Each row has a name. After each piece below comes the name of the row it's from, unless a question asks for something else. Each question is about the rows just above it.

Dorog: -16.4 28.8 20.7 -5.1 -75.9 -46.4 -20.7 -18.6 27.3 -44.0 -27.1 36.4 -59.3
 34.0 -74.1 -67.0 42.2 -76.7 -51.5 -53.2 20.0 -76.4 41.4 20.2 -35.4
mub: -51.7 -53.2 20.0 -76.4 -26.2 42.4 38.4 -79.1 -8.1 -75.0 -79.9 -50.0
 -69.4 2.6 -75.9 -72.3 40.6 52.0 81.2 -30.2 45.2 16.1 58.6 -9.3 -20.1
modiz: -78.1 77.2 -6.7 78.7 -51.3 13.0 81.0 56.4 -56.7 -18.2 -68.8 -26.9 70.3
 9.2 59.0 -22.8 63.1 45.7 -19.4 29.9 66.1 -76.4 -35.4 41.4 20.2
sefip: -7.7 63.5 -67.9 43.9 -62.3 -69.8 58.5 -73.9 -46.7 -6.1 80.1 -73.8 0.8
 13.1 80.4 17.9 57.3 4.8 -7.9 -33.8 -81.9 58.5 -65.7 -55.1 65.6
q: -51.5 -53.2 20.0 -76.4
Dorog
Where do 27.3 -44.0 -27.1 36.4 -59.3 34.0 -74.1 -67.0 42.2 -76.7 appear?
Dorog
The row with -76.4 41.4 20.2 -35.4 is
Dorog
The row with -74.1 -67.0 42.2 -76.7 -51.5 -53.2 20.0 -76.4 is
Dorog
Where do 9.2 59.0 -22.8 63.1 appear?
modiz
Count the entries of -16.4 28.8 20.7 -5.1 -75.9 -46.4 -20.7 -18.6 27.3 -44.0 -27.1 36.4 -59.3
 34.0 -74.1 -67.0 42.2 -76.7 -51.5 -53.2 20.0 -76.4 41.4 20.2 -35.4:
25
Which row holds 20.0 -76.4 -26.2?
mub

ratop: -3.9 -21.7 -6.6 -8.5 73.0 14.3 15.2 9.1 22.2 -33.0
Lefa: -4.8 -3.5 1.3 17.4 -1.1 10.6 60.9 -15.3 -8.8 34.1
gem: -7.3 11.9 -17.2 -24.4 31.9 24.1 8.7 0.7 -13.0 3.3
Count the entries of -3.9 -21.7 -6.6 -8.5:
4
Count the entries of -4.8 -3.5 1.3 17.4 -1.1 10.6:
6

Dorog: -13.2 10.0 6.4 21.8 25.9
Disap: -31.0 10.0 21.8 -44.6 25.9
noz: -48.8 10.0 6.1 6.4 -30.2
sefip: -25.3 -69.3 -13.2 31.8 -30.2
ratop: 57.9 49.7 -40.9 19.1 -18.9
zozu: -31.0 10.0 21.8 6.4 25.9
nav: -13.2 -49.5 21.8 -6.4 -7.7
q: 6.4 21.8
Dorog
q: -13.2 10.0 6.4
Dorog
q: 10.0 21.8 6.4
zozu
Number of entries in -48.8 10.0 6.1 6.4:
4
How many entries does -48.8 have?
1
Number of entries in -25.3 -69.3 -13.2 31.8 -30.2:
5

zozu: -91.0 79.9 -19.9 66.9 -9.2 -49.9 -18.5
nav: -91.0 79.9 -19.9 66.9 -9.2 -49.9 2.5
ratop: -91.0 79.9 -19.9 66.9 -9.2 -0.2 26.9
gem: -91.0 79.9 -19.9 66.9 17.6 -22.0 -59.7
Where do -91.0 79.9 -19.9 66.9 -9.2 -0.2 26.9 appear?
ratop
q: 79.9 -19.9 66.9 17.6 -22.0 -59.7
gem
How many entries does -91.0 79.9 -19.9 66.9 -9.2 -49.9 -18.5 have?
7
How many entries does -91.0 79.9 -19.9 66.9 -9.2 -49.9 have?
6
q: -91.0 79.9 -19.9 66.9 -9.2 -49.9 2.5
nav

zozu: -19.0 40.8 -43.4 -17.5 -5.2 -23.6 63.4 10.6 -18.6 -44.8 -41.0 27.8 -23.7
Disap: -78.4 53.6 -46.6 -60.2 -12.4 -40.9 -16.1 -0.7 63.8 60.5 -4.0 10.5 -33.3
sefip: 19.3 4.7 -48.6 -72.0 -17.4 4.9 56.4 18.3 52.7 17.1 -20.7 22.4 -49.2
Dorog: 18.2 -52.1 8.3 34.5 6.4 -6.8 -59.1 -7.4 -43.6 80.2 0.7 -13.8 -2.0
mub: -52.1 8.3 34.5 6.4 -6.7 -59.1 -7.4 -43.6 80.2 0.7 -13.8 -2.0 -15.2
noz: 22.4 -48.6 52.7 18.3 17.1 19.3 -72.0 56.4 -17.4 4.7 4.9 -20.7 -17.9
q: 19.3 4.7 -48.6 -72.0 -17.4 4.9 56.4 18.3 52.7 17.1 -20.7 22.4
sefip
The row with -52.1 8.3 34.5 6.4 -6.8 -59.1 -7.4 -43.6 80.2 0.7 -13.8 -2.0 is
Dorog
Which row holds 52.7 17.1 -20.7 22.4?
sefip
q: -52.1 8.3 34.5 6.4 -6.7 -59.1 -7.4 -43.6 80.2 0.7 -13.8 -2.0 -15.2
mub

zozu: -21.1 -5.3 -10.4 -30.7 23.8 -15.0 74.1 0.8
sefip: -21.1 -5.3 -50.5 -30.7 23.8 26.8 -23.3 -0.2
modiz: -39.0 2.0 -20.5 -27.8 1.9 3.3 57.6 0.3
noz: -26.6 9.0 47.2 -9.5 -17.1 18.2 12.8 0.6
Lefa: -36.1 5.2 13.3 -11.6 -15.0 16.4 17.9 0.4
mub: -38.3 4.0 2.1 -17.8 -10.6 14.1 31.7 0.5
Dorog: -26.6 9.0 47.2 6.3 -32.0 29.2 -29.7 -0.3
Disap: -28.3 8.3 40.2 3.7 -29.5 27.0 -20.5 0.5
nav: -39.7 3.4 -6.7 -22.4 -4.7 9.8 42.4 0.9
gem: -27.5 8.2 43.5 4.9 -30.4 27.9 -24.1 0.6
Mefa: -28.0 8.3 42.2 3.9 -30.9 26.8 -23.3 -0.2
q: -28.0 8.3 42.2 3.9 -30.9 26.8 -23.3 -0.2
Mefa
Number of entries in -39.7 3.4 -6.7 -22.4 -4.7 9.8:
6
Count the entries of -21.1 -5.3 -10.4 -30.7 23.8 -15.0 74.1 0.8:
8
How many entries does -21.1 -5.3 -50.5 -30.7 have?
4
q: -26.6 9.0 47.2 6.3 -32.0 29.2 -29.7 -0.3
Dorog
Number of entries in -39.7:
1

